Here is a tiny trained network, its code and every weight. The questions are about switching its units off for an input and a target symbol, where a switched-off unit gives its printed mean instead of its output.

import numpy as np


def w(rows, s, z=0):
    codes = np.array(rows[::2]) - 128.0
    scale = np.full(codes.shape[1], s)
    scale[-1] = z or s
    return codes * scale


def f(y):
    return np.maximum(y, 0)


def softmax(a):
    e = np.exp(a - a.max(-1, keepdims=True))
    return e / e.sum(-1, keepdims=True)


def log_softmax(a):
    a = a - a.max(-1, keepdims=True)
    return a - np.log(np.exp(a).sum(-1, keepdims=True))


def net(x, mask):
    ids = ['αδηθμπστ'.index(c) for c in x.split()]
    T = len(ids)
    res = E[ids] + P[:T]
    r = res
    for j in range(3):
        rows = slice(2 * j, 2 * j + 2)
        q, k, v = (r @ M[0][rows].T for M in (Q, K, V))
        z = softmax(np.where(np.tri(T) > 0, q @ k.T / 2**0.5, -1e9)) @ v
        o = O[0][rows]
        res = res + np.where(mask[j], z, o[:, -1]) @ o[:, :-1]
    y = f(res @ A[0][:, :-1].T + A[0][:, -1])
    res = res + np.where(mask[3:27], y, B[0][:, -1]) @ B[0][:, :-1]
    return log_softmax(res[-1] @ U[:, :-1].T + U[:, -1])


Q, K, V, O, A, B = {}, {}, {}, {}, {}, {}
E = w([
[75,174,218],'α',
[227,197,18],'δ',
[251,100,80],'η',
[189,154,140],'θ',
[143,209,160],'μ',
[167,202,86],'π',
[132,122,207],'σ',
[195,55,180],'τ',
],0.0021)
P = w([
[210,201,160],'0',
[99,68,75],'1',
[193,121,136],'2',
[158,124,222],'3',
[100,90,71],'4',
[31,255,122],'5',
[169,119,215],'6',
[110,91,78],'7',
],0.0052)
Q[0] = w([
[39,102,74],'H0',
[57,169,95],'H0',
[33,163,57],'H1',
[187,254,200],'H1',
[222,89,85],'H2',
[55,59,83],'H2',
],0.036)
K[0] = w([
[64,7,67],'H0',
[52,110,154],'H0',
[45,19,166],'H1',
[216,211,255],'H1',
[175,187,30],'H2',
[33,59,68],'H2',
],0.031)
V[0] = w([
[116,123,79],'H0',
[105,120,49],'H0',
[29,253,155],'H1',
[64,86,206],'H1',
[155,147,128],'H2',
[83,112,37],'H2',
],0.025)
O[0] = w([
[97,136,139,100],'H0',
[74,139,149,78],'H0',
[109,142,5,109],'H1',
[196,95,95,43],'H1',
[131,147,141,177],'H2',
[96,79,157,2],'H2',
],0.027,0.0046)
A[0] = w([
[87,101,15,43],'N0',
[109,126,109,168],'N1',
[79,141,93,156],'N2',
[245,94,123,2],'N3',
[120,86,133,25],'N4',
[64,178,96,15],'N5',
[103,102,151,39],'N6',
[153,145,78,190],'N7',
[137,43,198,150],'N8',
[104,144,171,155],'N9',
[180,71,159,250],'N10',
[103,150,174,119],'N11',
[204,105,116,22],'N12',
[177,124,176,69],'N13',
[194,128,117,109],'N14',
[141,106,133,98],'N15',
[116,177,175,156],'N16',
[213,127,114,106],'N17',
[92,148,111,105],'N18',
[103,205,195,157],'N19',
[152,153,80,175],'N20',
[119,114,130,74],'N21',
[255,122,102,120],'N22',
[228,149,195,121],'N23',
],0.0089,0.0032)
B[0] = w([
[213,22,111,181],'N0',
[147,117,102,144],'N1',
[153,98,68,161],'N2',
[196,30,178,162],'N3',
[151,190,145,136],'N4',
[108,40,54,168],'N5',
[100,206,148,154],'N6',
[123,219,83,229],'N7',
[22,168,25,218],'N8',
[79,76,122,191],'N9',
[111,43,41,180],'N10',
[74,78,128,188],'N11',
[178,66,158,152],'N12',
[194,103,132,168],'N13',
[68,97,177,186],'N14',
[139,154,121,132],'N15',
[208,127,123,215],'N16',
[50,88,188,202],'N17',
[117,100,95,148],'N18',
[248,122,122,254],'N19',
[118,218,80,235],'N20',
[125,153,140,131],'N21',
[3,69,212,242],'N22',
[139,191,242,220],'N23',
],0.025,0.0084)
U = w([
[96,1,123,167],'α',
[199,19,104,157],'δ',
[206,135,162,118],'η',
[125,251,162,254],'θ',
[24,176,56,149],'μ',
[198,210,63,48],'π',
[55,161,193,19],'σ',
[148,77,196,68],'τ',
],0.0037,0.0058)

Each question gives the input, a string of symbols that net reads in full, and the target symbol t.
The units are the heads (2 rows each of Q, K, V and O) and the neurons (one row each of A and B). Each row of codes is followed by its name. A weight is (code - 128) times the scale printed after its matrix; where a second scale follows, it is the last column's (O, A, B and U).
mask holds one flag per unit, heads first, then neurons. A switched-off unit (its flag False) gives its mean, the last column of its rows in O or B, instead of its output. The means were averaged over made-up inputs and are rounded, as every weight is.
A unit's drop is (log p(t) with every unit on - log p(t) with that unit switched off) / (log p(t) with every unit on - log p(t) with every unit switched off).
The circuit of an input: a set's keep is (log p(t) with only the set's units on - log p(t) with every unit switched off) / (log p(t) with every unit on - log p(t) with every unit switched off). Starting from the 12 units with the biggest drops (on a tie, the unit counted first), units are removed one at a time, each time the one whose removal leaves the highest keep (on an exact tie, the one counted first), for as long as the keep stays at least 0.8.
circuit, biggest first: the units of the circuit, biggest drop first
most important unit: the unit with the biggest drop
k most important neurons: the k neurons with the biggest drops, biggest first
heads that matter: for each layer, one digit per head in row order, 1 if its drop is at least 0.15 and else 0, layers parted by /
input α η σ, target α: circuit, biggest first : [H1 H0 N0 N22]
input α η μ τ α μ η, target α: circuit, biggest first : [H1 H0 N0 N22]
input α μ σ δ μ π, target δ: circuit, biggest first : [H0 N5 N8 N19]
input α θ δ π σ θ θ, target α: heads that matter : 110
input η σ π π π τ, target π: circuit, biggest first : [N22 N17]
input μ μ δ, target μ: circuit, biggest first : [H1 N19]
input η δ μ, target η: 2 most important neurons : [N19 N23]
input θ μ μ π π π, target π: most important unit : H0
input μ α η δ σ α, target δ: 2 most important neurons : [N22 N8]
input δ θ δ, target δ: heads that matter : 010
input μ θ μ π τ, target μ: circuit, biggest first : [N8 H2 H1]
input μ α η α, target μ: circuit, biggest first : [H1 H0 N19]
input θ θ θ, target θ: heads that matter : 110
input τ σ π θ δ δ τ, target τ: heads that matter : 100
input η θ α θ, target η: most important unit : H1
input σ δ α η τ, target μ: 2 most important neurons : [N8 N6]
input τ η θ, target τ: heads that matter : 110
input π η τ, target π: heads that matter : 010
input δ δ η, target δ: heads that matter : 010
input θ μ η α, target θ: heads that matter : 111
input τ θ θ σ μ μ, target σ: heads that matter : 011
input μ α μ μ μ σ σ, target μ: heads that matter : 111
